[100 = 0]
0: [111  80  85  99  86 104 120 117  86 108  92  76  76 103  96 113 105  61
  99 105 113 106  97 130  93  96 125  91 116  99 129 101 133 114]
1: [109  67  89 109 124  77 115 110  95  95 123  98  36  83 100 111  65  38
 110  76  88 101 103  94  93 131 145 113 116  89 104  91 115 113]
2: [111  72  98 116 117 110 104  76 112  98  86  98 111 110 116 103  39 121
  99 139  93  97  80  63 114 104 107  90 109  91 120 100  83  75]
3: [113  93  97  92  92 126  90 111 103  73 105 101  57  83 113 117 122  83
  92 121  94 102 116 170  85  99  45 103  89  89 127  99 110 135]
4: [ 79  95 130  56  98  95  96 131 102  84  97 121 126 122 110 102 136 100
  70  76 101  90 104  99 100  98 121  87 107  91  77  92  83  91]
0 2 3
5: [107  94 110 142 107 106  88  65  97 132  91 115 118  73  86  89 120 123
 117  61  96 100  91  79  82 108 100 107  99 101  99 111  70  91]
2 4 0
6: [145  58 101 118  55 107 108 118 126 109 114 116 120  77  97 107 145  97
 119 111  98 101 107 122  72  78 104  92 110  92 150 130 106 124]
0 3 5
7: [ 95 103  79 128 121 104 111  70  98  70 107  98  58  85  98 101 162  91
 100  54  99 102 125 107 106 115  36  90  86 108 147  96  78  87]
3 5 0
8: [ 98  98  98 116 124 103 104  93  94  97  87 121 106  82  78  89  45  87
  98  59  91  88 134  61 106 117 165  85  81  96 106  97 132  95]
1 2 5
9: [ 97 117 111  89  90  83 104 100 108 116  94 101  85  93  94 103  37  55
  72 103 113 106  93 133  89  81 122  93 117  93  67 101 130  97]
0 1 8
10: [112 115 101  94  85  88 108 106  91  86 128  99 101  94  96  99 178 112
 100  75  80 112  99 140  84  97  37 107 105  87  76  93  75  96]
7 3 4
11: [ 99 127  99 123 118  84  85 113 125 114  98  82  81 117 120  81 121  77
  99  75  95 132  88  95 109 100 111 111 112 110  82 102  66 115]
5 4 0
12: [110 133  96  66 138 103 111  64  67 121  89 113  74  78  82 103  47  71
  92  94 111  91 135  96 103  92  52  85  96  99  98  90 115  88]
9 8 0
13: [141  84 110 117 128 102  97  79 109 100 103  77  61  94 109 105  15 118
  95 108  86 108 115  78  95 103 166  85 112  76  91 101  73 106]
2 8 1
14: [ 95 113 106 119  58  87 100 104 101 105  97  96 122 102  89 106 188  90
 101 114  93 103 104 113  79  85 133 104  81 127  98 115 126  99]
6 0 4
15: [ 89 111  74 137  88 105 120  85  88  95 101  93  97 109  78 115 116 100
 126  98 101  90  80  83  81 112 104 107  92 124 115 108 108 107]
5 0 14
16: [ 72 103  75  97 128  92 110 110  95 118  87 100  97 115  85  94 112 100
  80  66 109  90 109  51 117 101  73  95 106  98  89  91  94 101]
11 15 4
17: [156  49  92 130 142  93 117  87 110 119  88 113  99 119 104 100  59 102
 109  75 121 103 113  97 121 101 132  93 117  95 121 115  96 122]
13 2 8
18: [ 99  82  93 111  49 106  97  97 119 102  94 111 116  93  87  97 119  65
  91  90  88  91  84 124  63  97 123 107  87 113 111  90 135 107]
14 0 15
19: [107  96 113  94  70  86 102  87  96  78 101 106  45  95 120 127 108  54
  94 107  98  81 130  91 102 105 180  98 105  96 157  96 130  99]
0 1 18
20: [106  71 111 116 140 126  86  87  84 115  93 100  89  94 110  97  53 144
 111 120 119  95 111  57 110  93 129  91 101  91 109 105  90 101]
2 13 17
21: [ 80 120 103 107  86 106  93  98  81  63 102  89 104  80  87 113 196  96
 105 128  95  97 106 124  79 103  58 102  89 111 126  80 125  88]
14 10 3
22: [ 95  98 106 128  96  95  94  90 133  90 107  94 112  77  96  64 109 135
  95  69  92 109  83  64  93 105 166  93 110  85  86 112  57  91]
5 11 20
23: [ 86  95 105  90 100 124  99 117 117  43 105 110 115  79 102  88 132 150
 100  53  91  98 109 127  85 117 107  87  89  63  96  98  66  97]
4 22 10
24: [106 127 104  81  53  80 120 111 103  98 110 102 104 120  87 103 163  60
  99  89  92 107 126 125  75  95 118 124  88  98 108 105 136  95]
14 18 0
25: [110  86  70 123  78  94  88  92 112  75  99  99 139 123 111 107  85 145
 113 129 109 122  49  84 103  87 151 107 111  97  88 107  90 122]
2 22 15
26: [103 115 101  85 120  56 113 106  96 112 100 107  42  89 127 101  32  60
  70  94 100 103 121  90 107  93 136  91 104  85 106  95  92  91]
9 1 13
27: [ 80 139 113  69  93 100 112  94  83 118  91 101 115 109  99 113 131  77
  99  92  97  95 108 128  94 100  41 122 113 102  91  92 119  94]
10 24 21
28: [113  95  87  89  95  96  89  96 103  85 108  90  48 108  98 102  91  58
 107 109 115  97 149 124  98 105 134 104 111  96 163  99 140 100]
19 0 1
29: [123  90  84 128 102 104  99 100  88 109 101  93 117 104  93 127 110 112
 127 125 109 106  86 124 110 104  81 102 102  97 100 106 107 128]
15 0 25
30: [ 77  89  98 126  90 107  78  83 103  76  91  92 126  86 115 105 158 109
 105 118  84  88  81  55 108 108  73 113 100  75 117 109  74  90]
5 15 21
31: [134  70  98 112 127 128 106  92 100 111 108 120 112  74 105  90  49 149
 108 128  98 110  87  76 113 103  91  94 116  87 129 118 100  93]
2 20 17
32: [ 94  86  73 104  77 100 103 106 104 105 115  88  59  98 102 107  72  26
  99 106 120 104 103  95  96 111 108  96 116 112 123  96 140  96]
0 28 1
33: [103  93 105 106  36  82 103 130 113 106  94 113 148 124 119 119 151  69
  94 104  91 101  55 106 101 101 109 110 114  91 102  97 119  96]
18 14 24
34: [ 86 118  74 105 129  98 114  92  91  92  92  82   4  79  95  99  55  37
  81  80  90 104 127  95  99  94  98  97  89 108  96 105 105  99]
26 1 32
35: [ 69 100  94  96  79 126  92 111 120  50  83  99 140  78  82 100 178 161
 108 106  96  97  53 130  84 104 112  93  90 108 110 107 102 107]
23 21 14
36: [118  64  76 131 127 120  88 100  95 109  94 103 111  65  99 104  40 143
 115 114 104  91  75  94 106 102 127  91 103  94 108 107  82 132]
31 20 2
37: [ 87 124  93  93 111  85  96 111  97  92  77  94 121 122 118 110 132 103
  99 113 101 114 102 121 104 110  44 103  96 113 106  85  86 106]
27 29 10
38: [ 96  95 113 125  92 108  86  87 105 115  94  91 127  81 111  95 172 136
 106 119 104  98  90  58  92 106 110 107 104  74 141 110  81  80]
30 5 22
39: [118  50 100 110 120 122  99  89 107 100  92 109  68  83 107  98  39  76
 112  70  92 108 116 105 108 107 110  86 110  90 140  99 104  74]
17 1 2
40: [100  86  86  63  90 107  77 109  95  95  96  87  86 110 114 112  86  86
  89 135 111 101 100 117 109 113 131 100 104  95 140  99 121 110]
0 28 32
41: [138  79 107 105 103  91 101 129  94 122 103 116 130 110 100 106  54 129
 104  80 105 115  84 127 101 100 101  99 104  69  63 102  87 128]
29 36 17
42: [145  97 107  57  80  92  99 102 100  95 104 100 114 102 136 111  86 112
  87 134  93 103  87 124 102  79  68 103 105  99 124  90 118 107]
40 29 37
43: [126  94  93 122 112 100  86 100 106 120  98  90  85 118 103 100  88 117
  95 104 114 103 109  65 112  96 175  86 100 125  84 104  88 122]
20 13 17
44: [123  78  91 101  66  92 112 105 123 116  99 105 128 114  80  93 136 101
 100 120 101  93  99 123  79  91 114  80 120 103 113 139 111 103]
6 18 14
45: [110  95 102 133 120  85  86 102 121 118  85 112  92 109 118 102 129  97
  88  64  93 114  94  65 111 120 113  75 114 101  81 112  64 111]
11 5 16
46: [103  96 119 100  58  84 107 116 114  86  99  89 129 116 110  92 200 119
  87 116  93 111  72 110  88  90 135 104  87 101  88 105  72 104]
14 33 35
47: [ 97 104  82 124  96 117  88 102 103  60  93  96 118 110  90  85  78 171
 111 120 101 117  73 134 116  97 107  96  94 112  76  96  81 130]
25 29 36
48: [ 89 105  86  84  51  87 123 103 101  87  95  85  96  99  91 119 195  55
  81  92 102 106 122 120  83  88 108 111  90 112 122 110 150  97]
24 14 21
49: [101  86  81 122  88  92  96 124 104 100  84  88 131 102 105 111 121 129
  97 148  99 101  80 115  95  91  89  93 107  92 113 105  83 130]
29 44 37
50: [109 110 103 125  61  94 107 119 119 115  95  96 128  95 124  99 150  87
 113 100  88 107  76  59  96 111 119 108 140  72 103 113  86  81]
33 38 30
51: [113  92  98 121  83 106 113 108 109 107  94 108 109  64  90 115 103  65
  96  31  93 119 107 103  74 102 134  93 108  83  72 110 100 113]
18 45 5
52: [ 72 120  99  87  53  87 108 116 110  79  93 105  90 103  98 108 160  58
  93 107 112 109 105 142 101 106  56  95  84 110 128  85 136  87]
48 21 24
53: [140  64 113 107  81 131  99 104 119 101  90  95 150 127  90 128  78 155
 133 118  99  95  87 131 114  96  82  89 109  90 123 109 115 126]
29 49 41
54: [ 64 113 118  84 105  92  82 117  99  79  88 103 109 114  90  93 135 108
  97  43 110  77 108  89 116 115 160  80  85  83  77  85  84  88]
4 23 22
55: [103 110 100 112  67 107 102 103 102  77  96 107 116  97 108 103 185 107
 131 120 100 114  91 113  89  85  73 105 104 112  98  98  97 102]
21 14 10
56: [ 96 109  97 128 134  64 103 106  86 109 100 101  54  67  95  94 147  74
  89  71  96 123 123 101  82  92 144 102 100 129  80 129  83 106]
11 45 51
57: [ 57 122 119  74 112 127  95  94 100  59 104 105 134  96  77  98 132 159
 124  69 105  94  93 137 106 112  49  87  77 101  94  94  93  88]
23 35 37
58: [131  95 119 114 141  83 110 101 107 115  93 104 103 122  91 100  10 102
  96  87  97 111 101 120 104 111 107 104  84  98  86 101  93 134]
41 17 13
59: [ 90 128 120  70  90  80 100 113  96 116  90  91 134 121 101  98 132  78
  80  74  83 104 113  81 105  92  94  91 102  87  72  82 108  79]
4 27 16
60: [ 95 127 103  90  87  63 106 118  97 133  94 112 108 124 101 108 134  66
  79  87 104 119  80  88  98  83  72 113 104  98  50  91  92 111]
59 27 11
61: [101  85  74 111  91 107 100 114 104 102 111 103 106 108  70 112 119  62
 126  76  86 112  76 133 104  93  62 101 115 104 110 105 116 127]
29 0 15
62: [105 110 122 100 150  82  97  99 102 108 108 103  59 119 118  98  77 104
  75  87 116 114 141 110 103  88 107  90 100 103  84 100  67 114]
26 11 58
63: [116 116  92  94 121 115 110  99  91 124  99 112  91  87  86  96  36  62
  92  69  87 109 112 123 124  86  75 104 113  73 102 112 122  96]
12 9 39
64: [124 119 103  99  90  82 105  91  92 112  80 104 106 110 107  86  12  97
  92 104  87 111  91  93  90  92 163  99  99  95  55  87 101 129]
58 9 13
65: [153  76 106 124  79 112 102  85 103 103 116  91  83  94 131 120 112  72
 118 120  99 112  94 113  87  98  85 107 126 105 129 114 124  96]
0 29 6
66: [104 111 100 104  96  97 103 114 107 102 100  88 101 101 126 125 154 106
 107 126 113 110  80 130 107 103  47 104 101 134 116  75  99 103]
37 55 29
67: [ 76  86  92 103  61 113  86 125 110  77  98 111 138 118  88  99 111 104
  99 114 101  81  47  92 100 114 139 111 120  72  83 107 114 101]
33 25 50
68: [ 70  91  67 103 118 122  94  91  85  78 102  98  96 104  71 105  87 125
 116 111 114  88 120  74 104 117 126  80  99 113 136  93 115 101]
15 20 40
69: [ 46 153 118  93  72  87  99  97  93 100  93 102 109  79  96  88 118  66
 104  72 111 102 102 104 103  95 101 106 103  91  62  73  94  65]
59 27 60
70: [110 110 108 134  98  96  88  72 115  98 101 107 132  77 105  84 115 137
 118  78  79 103  83  50 101 110 146  95 105  84  93  91  58 107]
22 5 45
71: [117 101  84 100 124 119 113  84  85  97 103  93  56  67 114 119  98  55
  98 103  96  97 139 102  88 101  97  94 132  86 153 104 130  91]
28 0 32
72: [108  66  91 108 135 128 104  81 114  92 118 122  61  75 108 114  59  71
  95  75 108  82 124  90 122 112  72  91  95  86 130 109 105 114]
39 71 63
73: [ 78 131  82  88  87  96 111 101  93  87 102 107  83 109  79 115  80  67
 107  99 101 108  81 130  96  87 125 109 114 111  44  79 129 103]
9 69 0
74: [ 99 107 127 100  98  96 102  85 112  92  97 108 130  90  95  72 136 173
 107  68  94  89  92  71  79 102 165  97 104  79  81 117  62  91]
22 70 5
75: [107  74  99 100 101 112  78 128 123  72 110  91 113 112 104 105  99 146
  89 103 105  99  73 155 100 122  90  97  86  94  90 126  86 136]
47 49 29
76: [ 86 119  97  95 120  98 113  81  78 121 108  87 108  81  76  97  88  46
 101  66 102 101 106 100 100  93  84 101  96 105  78  84 107  96]
63 12 69
77: [113 105  94 111 128  89 101  87 113  97  94  82  50  92 114 101 168  67
  87  89 106 100 148  92  94 112  81 105 116 121 131 106  95  91]
7 71 56
78: [ 95  79  91 102 121  95 109 101 109 140  89 108  82  93  78  93 147  51
 107  48  77 117 106  78  65 100  78  98 110 104  86  97 100  77]
76 16 51
79: [115  82  72 104 124 118  94  72  91  93  85 101  30  73 109 123  62  60
  98 111  99 101 125 113  97  94  43  88  82 107 133 126 107  98]
72 71 34
80: [ 61 111  90  85 124  63  81 114 114  81  90  84  89 107 101  95  88  89
 105  65  98  95 106  51 118 118 136 112 114 100  77  81  78  82]
54 16 11
81: [126 105 109 122 126 108  98  73  96 124  76 115 112 112  95  69  24 122
 117  72  95 115  99  89 110 102 125 102  97 103  68  97  89 116]
58 64 41
82: [114 111  73 131 141 105 103  97  86 108  94  98  93 124 103 103  46  95
 104  72  97 124 123  91 110 106 103 100 104  86  67  94  83 119]
81 58 62
83: [115 129 108  83  86  74 114  93  78 122 112 105 122  82  97 115  85  26
  96  92  97 108 123 133  77  88  94 105  86  94  89  90 130  85]
76 9 27
84: [ 76 140  97  83  83  58 111 102  85  83  99  98  90  79  85  92 149  59
  90  62 102 110 124 101  81  92 123  94  94  96  70  95 123  95]
69 24 59
85: [104 105  93  98 103 122  79 101  79  74  88  82  92 105 107 102  63 165
 114 130  98  85  83 113 107  92 119  94  96 106  82 100 105 117]
47 36 20
86: [ 59 116  87  77  83 121 108  96  84  82 129  72  90  77  95 114 156  80
 112 121  94  97 104 128  85 103  55 118  96  93 130  95 129 114]
21 52 27
87: [ 95  82 100  99 103  99 107 100 105  97  92 104 141  99  80  92 149 114
  95  43 110  80 103  73  87 114 108  98 110  60  78  84  91 107]
54 4 16
88: [ 41 112  88  88  90 121  71 103  88  64  97 115 117  93  91  99  85 127
  97  62  99  83  91 139 105  99  85  92  79 106  89  97  90  94]
57 23 47
89: [147  77 113 123  85 133 113  58 102 118 120 102 111  73  97  97 127 111
 114  99 109  91 113  98  89 103  78  91 106  91 131 114 101  84]
65 5 6
90: [105  99 104 100  56  78 119  93  85 104  92 109  87  94 117  90  93  30
  98 113  92  99  99  70  79  90 151 102 117 107 108 104 110  95]
32 19 0
91: [118  79 130  91  74  92  97 115 116  98  94  92 132  92 116 102 130  99
  85 133  74 107  76 128  98  97  62 106  99 127 111 104  85 114]
66 49 42
92: [ 86 105 101 116  91 110 120  93 103  96 119 111 117  91  86  89 168  98
  97  57 101 124  86 140  83 110  60  84  95 101  63 109  94 105]
10 55 61
93: [113  97  91  97  73  99 106 121  98  92 113  93  68  85 105 113  95  34
  85 112  93 117  79 132 101  99  79 105 105  89 147  98 148 117]
0 32 65
94: [ 81  87  55 132  88 116 101  92 115  74 101 116  65  77 104  93 173 100
 118 109  94 106 100 115  93 111  95  92  88 111 127 108  83 106]
55 7 15
95: [112 114  97  98  37  88  91 108 115 103 101 100 128 107 105  87 122  76
  78 125 101  89  76 121  84  75 135 115 105 108  96 106 125  90]
18 33 44
96: [ 75 118 111  87  68 110  88 101  95  86 105  99 146  85 106  98 167  73
  96 139  82  92  93 107 105 103  69 100  97  88 138  94 134  62]
21 52 86
97: [110  49  88 106 100 125  95 102 110 103 106  96  93 103 115  89  19 119
  98 129  92  99  94 103 101 105  95  90  87 105 152 102 116 102]
2 31 39
98: [ 97 140 117  93 107 101  70  91 109  79 100 110 141  68 107  81 152 153
  94  83 102  87 121  88  98  90  99 101 106  84  83  97  62  91]
74 23 70
99: [140 103 112 102  63  84  98  90 116 111 103  96  87  66 122  89 135  88
  98 136  93 102 110  69  91  94 177  86 104  92 127 109  96  91]
90 19 50
100: [111 129  81  88 104  79 118 111  95  98 101 105 113  69  86 103 169  86
  84  52  79 104  91 123  75 103  76  97 115  94  64  98  80 112]
10 92 84
101: [ 91  95  98 113 128 102  90  87 113  86  98 112 111  99  95  61 109 132
 113  69 102 109  88  92  99 120  95  96  84 112  73 111  64  81]
5 22 45
102: [124  62  92 118 140 119  98  74  89  73  97 118  48  79 102  97 114 112
  97  73 119 106 136 100 103 113 110  97 101  85 149 113  97 121]
72 71 39
103: [147 109 144  98  84  77 100 102 111 115  95  89 113 123 114 100  98  80
 100 113  96  87 116 134  97  87 121  97  86 123  78 119 110 105]
95 44 91
104: [ 60 128 115 113 100  96 101 117  97  86  99 102 121  80  96  92 102 110
  99  70 103 103  63  72  96 106 137  98 118  99  37  93  79  79]
69 22 80
105: [119  75 115  88  97 121  82 101  87  73  95 105 121 113  95  94  58 170
 115 124  98 104  77 136 115 107 146  96  66 102 125  93 108 104]
85 47 53
106: [ 57 119  81  90 139 104 112  87 102  86  96 116  65  77 102 101 158  50
  97  63 105  83 118  84  88  97  40 106  91 120 120 121 105  65]
7 77 78
107: [133  67  89 115 138  99 101  79 118  90  94  86  70 121 126  98  41 130
  98 111  97 109  88  86 106  96 139 103 108 106 102  95  73 110]
13 2 20
108: [ 75 108  89  82  45  90 109  98 103 113 109  99  86  99  91 118 185  27
 101  85  97  90  96 109  97 109  71 106 109  94 109  87 134 104]
48 52 24
109: [116 102 113  93 118  93  90  86  99 114 102  98  47  94 129 113  46  61
  82 103  99  99 120  70 130  94 112 102 104 116 143 101  99  96]
26 39 72
110: [ 74 102  87  85 119 104 107 101  93  83  91 124  92  95  78  86 115  94
  70  34 104 102 112  82  97 117 131 106 105  96  96  90  87  89]
54 16 87
111: [ 95 100  92 115 163 111 101  83  99 109 102  96  61  87  90  98  81  95
  87  85 111 102 153 107 112 102  75 113  95  95 137  99  92 105]
72 102 62
112: [ 97 124  88  65  91  69 109 124  98 108 108  91  94 114  94  97 106  75
  90  98 118 119 114 112  83  95 124 107 112 107  65  93 136 122]
73 84 9
113: [ 86 124 111 114 133 112 100 111  80  76 107  94 118 108 105  89 106 172
 121  81 121  98  94 127 112  89  88  82  75 122  55  99  57 115]
47 101 57
114: [ 71 117 108  81  52  88  86 132 103  94 101  99 130 112  86  89  99 101
 106 103  95  84  75 107  96  98 167  91  92 101  70  91  98  93]
67 95 104
